Here is a tiny trained network, its code and every weight. The questions are about switching its units off for an input and a class, where a switched-off unit gives its printed mean instead of its output.

import numpy as np


def w(rows, s, z=0):
    codes = np.array(rows[::2]) - 128.0
    scale = np.full(codes.shape[1], s)
    scale[-1] = z or s
    return codes * scale


def norm(h):
    return h / np.sqrt((h * h).mean(-1, keepdims=True) + 1e-5)


def f(y):
    return np.maximum(y, 0)


def log_softmax(a):
    a = a - a.max(-1, keepdims=True)
    return a - np.log(np.exp(a).sum(-1, keepdims=True))


def net(x, mask):
    res = np.array(x, float).reshape(1, 2) / 4 @ E
    u = 0
    for l in range(3):
        y = f(norm(res) @ A[l][:, :-1].T + A[l][:, -1])
        res = res + np.where(mask[u : u + 5], y, B[l][:, -1]) @ B[l][:, :-1]
        u += 5
    return log_softmax(norm(res)[-1] @ U[:, :-1].T + U[:, -1])


A, B = {}, {}
E = w([
[142,148,157,155,87,122,163,114,191,13,171],'x0',
[136,136,138,142,112,121,145,127,160,179,252],'x1',
],0.0042)
A[0] = w([
[129,127,136,133,135,124,135,130,125,180,168,190],'L0N0',
[129,130,130,130,112,128,131,127,153,41,251,41],'L0N1',
[122,121,127,124,125,128,122,131,134,164,177,60],'L0N2',
[126,125,135,130,130,124,132,134,130,59,52,7],'L0N3',
[132,134,125,125,119,138,125,116,144,106,125,190],'L0N4',
],0.023,0.0011)
B[0] = w([
[97,95,85,84,113,100,66,177,99,103,178,182],'L0N0',
[126,124,222,175,146,107,200,113,249,120,118,254],'L0N1',
[117,116,96,98,118,148,95,141,87,158,104,176],'L0N2',
[182,203,93,149,97,176,147,70,77,101,131,226],'L0N3',
[83,71,114,86,139,123,87,177,124,194,112,157],'L0N4',
],0.019,0.025)
A[1] = w([
[108,113,211,156,119,122,181,131,253,124,138,30],'L1N0',
[130,130,168,149,133,100,171,141,187,124,135,147],'L1N1',
[125,103,207,165,133,103,194,150,223,125,116,3],'L1N2',
[108,109,208,156,124,134,182,124,230,140,132,10],'L1N3',
[124,100,183,167,165,104,156,131,192,143,98,39],'L1N4',
],0.033,0.00063)
B[1] = w([
[38,124,215,105,69,203,144,88,252,141,131,254],'L1N0',
[101,128,155,102,85,143,95,145,167,126,160,196],'L1N1',
[93,119,170,87,50,212,104,120,179,144,174,242],'L1N2',
[99,168,197,154,133,105,188,91,254,115,145,240],'L1N3',
[192,104,65,166,21,175,102,167,127,34,184,205],'L1N4',
],0.015,0.044)
A[2] = w([
[182,53,202,254,180,65,187,171,213,90,109,11],'L2N0',
[121,126,220,163,159,82,188,126,252,129,129,160],'L2N1',
[137,116,196,171,155,93,165,137,210,104,109,48],'L2N2',
[160,150,136,174,175,38,194,138,209,105,129,35],'L2N3',
[115,121,192,160,141,79,168,127,223,104,121,111],'L2N4',
],0.025,0.0011)
B[2] = w([
[98,86,113,43,50,250,82,98,119,186,133,166],'L2N0',
[86,98,154,112,74,181,119,128,188,112,158,254],'L2N1',
[83,131,163,102,115,157,99,111,136,147,123,200],'L2N2',
[87,102,133,109,102,117,89,168,139,98,150,144],'L2N3',
[124,102,145,123,85,169,145,135,169,135,145,223],'L2N4',
],0.02,0.026)
U = w([
[102,90,81,72,139,92,52,201,90,137,148,199],'0',
[146,141,177,158,200,35,150,155,157,133,110,31],'1',
[161,82,144,168,172,83,168,144,155,131,109,3],'2',
[135,128,156,146,194,82,154,154,161,135,98,28],'3',
[198,209,96,152,121,165,146,81,79,106,108,193],'4',
[155,122,172,168,231,59,157,159,165,125,102,17],'5',
[157,133,183,156,218,32,157,157,158,133,110,41],'6',
[93,117,205,123,83,169,141,130,254,119,154,206],'7',
],0.012,0.0043)

Each question gives the input, the list of numbers given to net, and the class t.
The units are the neurons (one row each of A and B). Each row of codes is followed by its name. A weight is (code - 128) times the scale printed after its matrix; where a second scale follows, it is the last column's (A, B and U).
mask holds one flag per neuron, layer by layer. A switched-off neuron (its flag False) gives its mean, the last column of its row in B, instead of its output. The means were averaged over made-up inputs and are rounded, as every weight is.
A unit's drop is (log p(t) with every unit on - log p(t) with that unit switched off) / (log p(t) with every unit on - log p(t) with every unit switched off).
most important unit: the unit with the biggest drop
top k neurons: the k neurons with the biggest drops, biggest first
top k neurons in layer l: the k neurons of layer l with the biggest drops, biggest first
drop when u is switched off: that unit's drop, to one decimal
input [-6,-1], class 0: top 4 neurons : (L0N1 L1N0 L1N3 L0N3)
input [-6,7], class 0: most important unit : L1N0
input [-4,-1], class 0: top 3 neurons in layer 1 : (L1N0 L1N3 L1N2)
input [-3,-5], class 4: top 3 neurons : (L0N1 L1N3 L1N0)
input [-8,-4], class 4: top 4 neurons in layer 0 : (L0N1 L0N0 L0N4 L0N2)
input [-7,-2], class 0: top 4 neurons : (L0N1 L1N0 L0N3 L1N3)
input [-7,-8], class 4: top 3 neurons in layer 1 : (L1N3 L1N0 L1N2)
input [-3,-1], class 0: top 3 neurons : (L0N1 L1N0 L0N3)
input [-7,-7], class 4: top 4 neurons : (L0N1 L1N3 L1N0 L1N2)
input [-5,2], class 0: top 2 neurons : (L0N1 L1N3)
input [-8,8], class 0: top 2 neurons : (L1N0 L1N3)
input [-5,0], class 0: top 2 neurons : (L0N1 L1N0)
input [-1,-8], class 4: top 2 neurons : (L0N1 L1N3)
input [-5,1], class 0: most important unit : L0N1
input [3,-4], class 4: drop when L0N1 is switched off : 0.7
input [2,-8], class 4: drop when L1N1 is switched off : 0.0
input [1,-4], class 4: drop when L0N1 is switched off : 0.6
